(in the rows, 128 means zero)
Here are made-up objects, facts about them, and rows of numbers that follow some of those facts. Name the object behind each unnamed row.

How the objects are related:
j_104 π:j_692 Λ:j_192 Ω:622
j_117 π:j_164 Ω:622 Θ:j_942 j_834 j_907
j_122 π:j_760 Λ:j_243 Ω:622
j_126 π:j_78 Ω:622
j_142 π:j_407 Ω:622
j_144 Ω:622
j_149 π:j_887 Ω:622 Θ:j_992 j_747
j_157 π:j_261 Λ:j_964 Ω:464 Θ:j_366 j_432
j_16 π:j_686 Λ:j_609 Ω:464 Θ:j_623 j_580 j_414
j_164 π:j_956 Λ:j_290 Ω:464
j_167 Λ:j_950 Ω:622
j_174 π:j_96 Ω:622 Θ:j_885 j_164 j_706
j_179 Λ:j_907 Ω:622 Θ:j_122 j_706
j_18 Λ:j_566 Ω:617 Θ:j_243 j_804 j_164
j_180 Λ:j_995 Ω:617
j_182 Ω:622 Θ:j_410 j_20 j_393 j_310
j_192 Ω:464
j_20 Ω:622
j_211 Ω:617
j_212 Ω:622
j_218 Λ:j_234 Ω:617 Θ:j_432
j_222 π:j_334 Ω:622
j_230 Λ:j_157 Ω:617
j_232 π:j_862 Ω:464
j_234 π:j_469 Ω:622
j_238 π:j_448 Ω:622
j_243 π:j_348 Ω:622
j_247 Λ:j_6 Ω:464 Θ:j_469 j_315 j_334
j_261 Λ:j_222 Ω:622
j_266 Ω:617 Θ:j_781 j_561
j_271 Λ:j_104 Ω:622
j_29 π:j_566 Ω:622 Θ:j_261
j_290 π:j_535 Λ:j_142 Ω:617
j_292 π:j_864 Ω:464 Θ:j_9
j_294 Ω:622 Θ:j_192 j_20 j_431 j_535
j_295 π:j_562 Λ:j_326 Ω:622 Θ:j_261 j_491 j_762
j_3 π:j_414 Λ:j_406 Ω:622 Θ:j_142
j_303 π:j_266 Λ:j_757 Ω:622
j_304 π:j_913 Ω:617 Θ:j_757 j_167
j_310 π:j_626 Ω:622
j_315 Λ:j_448 Ω:622
j_32 Λ:j_885 Ω:464 Θ:j_211 j_802
j_326 π:j_983 Λ:j_481 Ω:622
j_33 Ω:617 Θ:j_167 j_791 j_956
j_330 π:j_174 Ω:464 Θ:j_315 j_491
j_334 Ω:622
j_34 Ω:464 Θ:j_807 j_524
j_340 π:j_542 Λ:j_658 Ω:617 Θ:j_232
j_348 Ω:622 Θ:j_192 j_361
j_355 π:j_885 Λ:j_926 Ω:622 Θ:j_864 j_692
j_361 π:j_232 Ω:622
j_365 π:j_757 Ω:622 Θ:j_232 j_706
j_366 Λ:j_864 Ω:622
j_386 π:j_863 Ω:622 Θ:j_834 j_833
j_392 Ω:622
j_393 Ω:464
j_4 Ω:622 Θ:j_144 j_164
j_406 π:j_893 Λ:j_78 Ω:617 Θ:j_537 j_980
j_407 π:j_493 Λ:j_261 Ω:622 Θ:j_164
j_410 π:j_431 Ω:622
j_414 π:j_81 Ω:622
j_430 π:j_167 Λ:j_865 Ω:622
j_431 π:j_830 Ω:622
j_432 Ω:464
j_448 π:j_94 Λ:j_230 Ω:622 Θ:j_9 j_290
j_458 π:j_18 Ω:622
j_460 π:j_222 Ω:622
j_469 π:j_315 Ω:622
j_475 π:j_695 Ω:464 Θ:j_692
j_481 Λ:j_920 Ω:622
j_482 π:j_609 Ω:622
j_491 Λ:j_386 Ω:617
j_493 π:j_34 Ω:622
j_497 Λ:j_626 Ω:622
j_524 π:j_482 Ω:617
j_530 π:j_866 Λ:j_9 Ω:622 Θ:j_757 j_839
j_535 π:j_3 Λ:j_407 Ω:464
j_537 Λ:j_361 Ω:622
j_538 π:j_292 Ω:617
j_542 π:j_326 Ω:617
j_551 π:j_392 Λ:j_218 Ω:622
j_555 π:j_994 Ω:622 Θ:j_626 j_310
j_561 π:j_497 Ω:622
j_562 π:j_180 Λ:j_833 Ω:622
j_563 π:j_807 Ω:622 Θ:j_706
j_566 Λ:j_834 Ω:617
j_580 π:j_538 Ω:622
j_6 Λ:j_93 Ω:622
j_602 π:j_728 Ω:617
j_609 π:j_304 Λ:j_149 Ω:622 Θ:j_963
j_623 Ω:617
j_626 Λ:j_122 Ω:464
j_658 π:j_340 Λ:j_482 Ω:622
j_666 Ω:464 Θ:j_20
j_667 π:j_290 Ω:617 Θ:j_833 j_493 j_778
j_686 π:j_928 Ω:622
j_689 Ω:622
j_692 π:j_839 Ω:617
j_695 Ω:617 Θ:j_497 j_735 j_481 j_94
j_696 π:j_16 Λ:j_180 Ω:622
j_700 π:j_410 Λ:j_303 Ω:622 Θ:j_781 j_706
j_706 Λ:j_689 Ω:617
j_71 Ω:464 Θ:j_791 j_524
j_723 π:j_778 Ω:622
j_728 π:j_406 Λ:j_982 Ω:464
j_732 π:j_696 Λ:j_751 Ω:622
j_735 π:j_817 Ω:622
j_746 Λ:j_96 Ω:622
j_747 π:j_32 Ω:464
j_751 Λ:j_212 Ω:617 Θ:j_230
j_757 π:j_85 Λ:j_164 Ω:617
j_760 π:j_295 Λ:j_32 Ω:617 Θ:j_692 j_826
j_762 Ω:617
j_763 Ω:464 Θ:j_778
j_769 π:j_303 Ω:622
j_778 π:j_475 Λ:j_781 Ω:622
j_78 π:j_782 Λ:j_700 Ω:617 Θ:j_978 j_735 j_524
j_781 π:j_104 Λ:j_866 Ω:617
j_782 π:j_950 Ω:622
j_784 π:j_126 Ω:622 Θ:j_361 j_271 j_482
j_791 π:j_29 Ω:464
j_800 π:j_432 Ω:622
j_802 Ω:464
j_804 Ω:464
j_807 π:j_361 Ω:464
j_81 Ω:622 Θ:j_551 j_497 j_430 j_392
j_817 Ω:464
j_826 π:j_769 Ω:464
j_830 π:j_747 Ω:464
j_831 Ω:622
j_833 Ω:464
j_834 Λ:j_3 Ω:622
j_839 π:j_561 Ω:464
j_842 π:j_978 Λ:j_551 Ω:622
j_85 π:j_460 Λ:j_179 Ω:617
j_850 π:j_555 Ω:622 Θ:j_144 j_623
j_862 π:j_524 Ω:464 Θ:j_926
j_863 π:j_826 Ω:464
j_864 Λ:j_760 Ω:617
j_865 π:j_735 Λ:j_746 Ω:617 Θ:j_535
j_866 π:j_907 Λ:j_530 Ω:617
j_885 π:j_310 Ω:464
j_887 π:j_791 Ω:622 Θ:j_975 j_164 j_831
j_893 π:j_700 Ω:622
j_9 Λ:j_94 Ω:464
j_907 π:j_975 Λ:j_978 Ω:622
j_912 π:j_530 Ω:617 Θ:j_458
j_913 Λ:j_535 Ω:622 Θ:j_469 j_926 j_126 j_104 j_885
j_914 π:j_563 Ω:617 Θ:j_791 j_94
j_920 π:j_238 Λ:j_524 Ω:464
j_926 π:j_834 Λ:j_747 Ω:464
j_928 Ω:622
j_93 Ω:622
j_937 Ω:464 Θ:j_410 j_723
j_94 π:j_800 Λ:j_732 Ω:464
j_942 Λ:j_330 Ω:464
j_944 π:j_658 Ω:622 Θ:j_980 j_414
j_950 Ω:622
j_956 π:j_122 Ω:464
j_96 π:j_842 Λ:j_562 Ω:622 Θ:j_491
j_963 Ω:622
j_964 π:j_458 Λ:j_942 Ω:622
j_975 π:j_850 Ω:622
j_978 π:j_732 Λ:j_728 Ω:464
j_980 Ω:617
j_982 π:j_912 Ω:617
j_983 Ω:622 Θ:j_928 j_104
j_992 Λ:j_491 Ω:464
j_994 Ω:622 Θ:j_326 j_842
j_995 π:j_386 Ω:622 Θ:j_723

Named rows:
j_164: [160  89 167 154  98 125  94 157 106 131 117 166 119  96  68 107 110 108
  79  98 124 137 176 172 122 135]
j_243: [163  93  77 177 123 114 135 113 155  87 167 141  95 186 155 132  85 123
 178 136 178  83  95 195 161 132]
j_563: [135 124 167 134 177 112  79 147 155  92 129 162 117 169 157 127 124 153
 138 168 169 105 108  93 155 102]
j_746: [158 101 149 117  86 112 111 126 107 149 129 158 111  93 153 148 181 143
 125 168  89 155  90 156 119 158]
j_294: [144 138 145 137 161 121 158 140 122 104 160 127 124 113 112 123 112 137
 161 144 148  96  82 102 141 101]
j_460: [119 122 129 151 155 109 165 118 123 108 139 136 116 158 125 145 117 122
 149 165 110 105 106 113 135 102]
j_626: [ 82 121 153 149 117 132 118  96 112 177  79 142 127  90  95  98 183 134
  95 138  84 161 168  89  85 188]
j_122: [143  92 139 109 100 126 107 131 148 152 112 160 118  97 155 153 175 130
 101 176  95 145 148 161 123 150]
j_93: [ 98 104 136 132 163 119 155 126 160 111 122 129 118 155 156 144 115 126
 147 157 101 115 145 134 110 102]
j_482: [155 121 140 113 129 118 173 117 139 133 156 128 124 141 102 152 117  91
 119 163 101 100  91 106 141 120]
j_914: [159 191  73  86 119 118  84 125 113  85 154  90 148 188 166 134  88 139
 113  73 179 121 137 183 165 105]
j_16: [ 95 127 149 116 118 110  93 156 128 134 107 130 116  91 148  79 184 148
 123  91 153 157 168 132 111 108]
j_769: [106  96 119 172 169 111 157 113 119 112 141 146 109 182 131 144 100 134
 174 159 125 103 104 121 128 126]
j_658: [144 113 118 146 102 105 114 111 100 105 128 163 113  94 122 144 177 138
 109 174  97 142 113 139 153 126]
j_366: [ 93 111 115 162 142 111 109 107 125 114  82 159 101  92 164 134 169 142
 100 175  92 135 154 168 139 155]
j_865: [183 195  87  68  84  99  75 153  99  84 135 105 179 102 168 146 140 156
  79  85 160 154 153 179 162 102]
j_760: [118 185  86 130  98 128  79 114 104 133  89 114 155  84 172  83 110 144
 101  86 100 155 138 120 161 167]
j_791: [123 119 127  98 116 119 159 113 124 132 127 108 109 169 103 138 120 101
 129 108 136 124 149  97 148 105]

Rows to name:
No name comes twice in this set of rows, the named rows included.
[124 167 154  74 158  98 157 128 128  81 124 102 131 143 136 164 157  94
  85 175  89 105 146 101 148  99]  j_735
[110 152 168 171 108 134  93 162  89 176  92 110 200  89 128  75 103 144
  87  81  89 155 172  90  69 176]  j_18
[183 125 144  74  91  93  85 124 101  91 111 132 108 161 163  68 188 151
 160  85 157 140  82 193 163 127]  j_157
[ 84 191 165  69 186  97 164 123  99  81  74  88 186 109 127 160 191  72
  69 189  82 100 167  90 142  96]  j_392
[171 141 104  95 105 109  96 146 102  79 162 152 114  88 169 121 165 143
 123 127 179 107 103 187 158 104]  j_355
[ 84 109 159 167 155 145 178 116 158 180  84 111 123 131  86 100 113 121
 168 113  91 140 154  85  67 154]  j_432
[ 76 171 157 144 176 141 159 107 136 176 101  91 129  98 107  69 136 115
 129  97  91 114 135  94 101 110]  j_34
[139 152 118  90  85 100  83  93 101 136  69 126 149 151 171 124 137 153
 161  85  91 174 121 129 109 195]  j_230
[154  86  67 176  87 166 107 121 142 152 156 174 105 157 116  58  93 156
 177  77 192 154 103 194 129 198]  j_926
[ 66  86 122 180 111 193 170  93 115 183 111 179 113  89  62  57  88 152
 175 127 150 157  78 149  64 193]  j_834
[140 121 144 109  88 125  97 132 113 153 139 146 121  90 119  83 169 134
 113  92 143 142 117 124 158 122]  j_247

Now the same objects, written a new way:
Known rows:
j_995: [120 121 129 125 124 128 123 144 113 126 123 123 120 122 122 125 127 148
 114 118 121 116 133 138 114 142 128 126 138 142 120 124]
j_167: [142 130 121 117 123 126 143 123 158 122 130 146 138 122 125 126 126 118
 139 167 126 118 129 125 138 125 142 126 122 123 151 126]
j_757: [116 140 124 118 158 129 121 128 115 125 164 124 123 120 145 126 190 116
 145 123 122 169 119 115 155 110 111 153 153 123 178 122]
j_157: [115 119 122 129 120 126 130 139 114 138 120 126 133 122 122 128 117 137
 112 119 126 137 135 132 128 111 123 127 117 128 119 125]
j_222: [130 132 146 118 130 127 121 126 123 123 130 124 132 122 121 126 124 144
 123 124 127 115 121 139 116 143 125 127 134 130 121 125]
j_32: [145 134 126 114 132 133 142 124 126 125 127 158 145 119 122 127 114 121
 127 165 169 134 119 152 147 108 116 125 147 122 118 127]
j_760: [129 137 122 134 123 127 125 126 114 123 137 131 119 130 124 125 120 117
 113 128 127 126 128 139 135 110 118 125 114 123 119 127]
j_864: [138 148 121 121 139 128 124 124 135 122 137 141 118 130 130 124 119 119
 126 154 147 128 125 128 140 119 116 126 114 124 121 128]
j_696: [156 121 119 119 123 144 150 125 116 123 134 140 135 119 125 126 118 117
 128 132 128 122 128 129 134 127 131 125 148 125 134 124]
j_686: [157 127 121 117 123 136 138 125 114 124 136 136 136 120 122 126 118 124
 129 139 135 114 117 138 127 133 120 125 160 125 127 125]
j_9: [119 122 122 120 132 125 126 126 125 133 116 129 133 127 122 127 114 141
 116 125 132 131 132 125 134 119 135 126 112 128 121 127]
j_212: [133 135 155 119 135 124 117 126 121 123 129 123 131 123 122 126 116 161
 111 125 128 115 119 153 114 154 134 127 124 137 119 127]
j_475: [118 121 122 119 123 126 131 127 120 133 120 126 136 120 122 125 118 126
 124 124 126 135 123 129 134 109 119 126 115 124 120 127]
j_791: [118 121 124 117 133 125 122 126 136 137 119 127 138 121 123 126 117 140
 124 148 124 131 127 125 132 109 120 128 113 122 137 125]
j_330: [117 118 127 124 130 125 117 156 108 132 120 124 131 120 121 131 114 158
 108 120 126 142 119 142 116 112 121 125 125 130 119 124]
j_700: [124 119 136 118 125 137 132 128 113 125 148 123 129 116 147 138 172 117
 149 120 126 151 115 118 121 113 116 124 209 122 162 122]
j_3: [119 119 136 124 120 127 121 125 132 124 132 122 120 119 157 132 168 116
 179 122 126 115 119 127 111 105 116 120 154 120 148 124]
j_192: [115 135 129 117 149 124 117 127 124 147 119 125 123 122 122 125 118 149
 127 127 127 139 125 131 116 123 119 126 116 126 120 127]

Name these rows:
No name comes twice in this set of rows, the named rows included.
[116 148 129 117 162 137 125 132 113 128 170 123 126 119 140 124 196 116
 145 122 121 179 120 114 162 126 113 157 155 125 169 120]  j_290
[120 119 122 131 124 134 117 132 113 124 140 122 117 118 162 126 151 115
 143 119 127 137 119 126 115 106 113 122 147 119 151 123]  j_406
[141 150 123 120 142 127 126 123 134 123 139 145 120 127 129 122 122 118
 125 159 149 128 119 136 143 120 117 125 117 123 121 128]  j_180
[136 127 126 116 147 130 123 125 113 133 126 129 137 121 123 124 113 143
 121 144 157 125 115 142 128 111 118 126 139 122 120 126]  j_747
[117 120 121 127 123 127 123 139 115 141 120 124 129 123 122 133 117 143
 114 122 126 136 137 125 122 111 120 128 113 128 120 126]  j_920
[116 132 147 118 154 129 123 144 112 140 163 122 141 116 124 130 202 120
 147 119 118 158 116 114 136 147 114 157 180 145 168 119]  j_142
[112 137 122 141 118 123 116 125 156 163 134 126 118 219 161 149 174 136
 193 120 122 108 132 120 143 192 117 156 158 141 119 192]  j_563
[146 128 122 120 123 132 146 124 148 123 126 147 131 121 133 135 118 117
 137 145 129 128 129 118 147 142 152 124 119 124 138 127]  j_315
[117 123 132 116 165 132 121 131 113 159 144 123 139 117 145 149 173 117
 147 119 123 200 116 112 164 128 112 144 168 124 168 121]  j_164
[118 121 123 117 135 126 121 126 134 134 118 135 138 131 122 125 115 155
 111 152 126 123 130 142 131 110 133 130 113 124 119 126]  j_94

